Below is a small trained network, with its code and all its weights. Each question gives an input and a class and asks what happens when units are switched off, that is, made to give their printed mean instead of their output.

import numpy as np


def w(rows, s, z=0):
    codes = np.array(rows[::2]) - 128.0
    scale = np.full(codes.shape[1], s)
    scale[-1] = z or s
    return codes * scale


def f(y):
    return y / 2 * (1 + np.tanh(0.7978845608 * (y + 0.044715 * y**3)))


def log_softmax(a):
    a = a - a.max(-1, keepdims=True)
    return a - np.log(np.exp(a).sum(-1, keepdims=True))


def net(x, mask):
    res = np.array(x, float).reshape(1, 7) / 4 @ E
    y = f(res @ A[0][:, :-1].T + A[0][:, -1])
    res = res + np.where(mask, y, B[0][:, -1]) @ B[0][:, :-1]
    return log_softmax(res[-1] @ U[:, :-1].T + U[:, -1])


A, B = {}, {}
E = w([
[254,117,187,130,217],'x0',
[99,80,125,150,195],'x1',
[77,161,103,128,42],'x2',
[125,35,78,210,45],'x3',
[134,172,191,88,123],'x4',
[157,24,211,137,110],'x5',
[217,97,47,154,207],'x6',
],0.0086)
A[0] = w([
[182,145,205,85,170,180],'n0',
[164,169,110,47,161,231],'n1',
[169,66,134,220,184,192],'n2',
[195,80,144,142,162,227],'n3',
[123,169,32,102,186,186],'n4',
[155,91,109,189,107,158],'n5',
[61,174,88,119,64,252],'n6',
[158,121,163,49,156,31],'n7',
[198,137,216,141,163,218],'n8',
[84,126,133,116,11,222],'n9',
[111,103,136,191,93,62],'n10',
],0.011,0.0035)
B[0] = w([
[213,149,236,71,235,232],'n0',
[112,218,164,160,182,211],'n1',
[152,80,3,52,205,234],'n2',
[208,85,73,52,223,222],'n3',
[72,184,104,244,213,210],'n4',
[86,58,83,113,95,185],'n5',
[60,139,195,215,70,246],'n6',
[158,115,175,184,164,174],'n7',
[167,97,170,1,205,239],'n8',
[77,91,190,96,26,248],'n9',
[129,64,134,69,57,164],'n10',
],0.0086,0.011)
U = w([
[254,188,232,42,198,3],'0',
[84,232,99,182,182,137],'1',
[75,120,224,109,9,240],'2',
[197,53,36,73,163,107],'3',
],0.0088,0.0018)

Each question gives the input, the list of numbers given to net, and the class t.
The units are the neurons (one row each of A and B). Each row of codes is followed by its name. A weight is (code - 128) times the scale printed after its matrix; where a second scale follows, it is the last column's (A, B and U).
mask holds one flag per neuron, in row order. A switched-off neuron (its flag False) gives its mean, the last column of its row in B, instead of its output. The means were averaged over made-up inputs and are rounded, as every weight is.
A unit's drop is (log p(t) with every unit on - log p(t) with that unit switched off) / (log p(t) with every unit on - log p(t) with every unit switched off).
The circuit of an input: a set's keep is (log p(t) with only the set's units on - log p(t) with every unit switched off) / (log p(t) with every unit on - log p(t) with every unit switched off). Starting from all 11 units, units are removed one at a time, each time the one whose removal leaves the highest keep (on an exact tie, the one counted first), for as long as the keep stays at least 0.8.
circuit, biggest first: the units of the circuit, biggest drop first
unit that matters most: the unit with the biggest drop
k most important neurons: the k neurons with the biggest drops, biggest first
drop when u is switched off: that unit's drop, to one decimal
input [6,-4,0,2,-1,-1,7], class 3: unit that matters most -> n2
input [-2,8,-7,6,7,8,-8], class 3: circuit, biggest first -> (n6; n2; n1)
input [-2,7,3,-7,-8,6,-1], class 3: 3 most important neurons -> (n0; n6; n1)
input [-3,6,-3,-4,4,2,-8], class 2: 2 most important neurons -> (n3; n2)
input [-6,-5,8,-8,0,-3,3], class 2: 2 most important neurons -> (n9; n6)
input [4,-2,7,3,6,-2,8], class 3: 2 most important neurons -> (n0; n6)
input [2,6,-4,-3,-2,-2,7], class 3: 3 most important neurons -> (n2; n3; n6)
input [-1,-7,-7,-5,3,-8,-6], class 1: drop when n6 is switched off -> 0.3
input [-1,6,1,-5,-2,-5,-2], class 1: drop when n3 is switched off -> 0.0
input [-7,-6,-4,-3,-6,-2,2], class 1: drop when n4 is switched off -> 0.5
input [4,3,3,-7,-8,-3,-6], class 1: drop when n3 is switched off -> 0.3
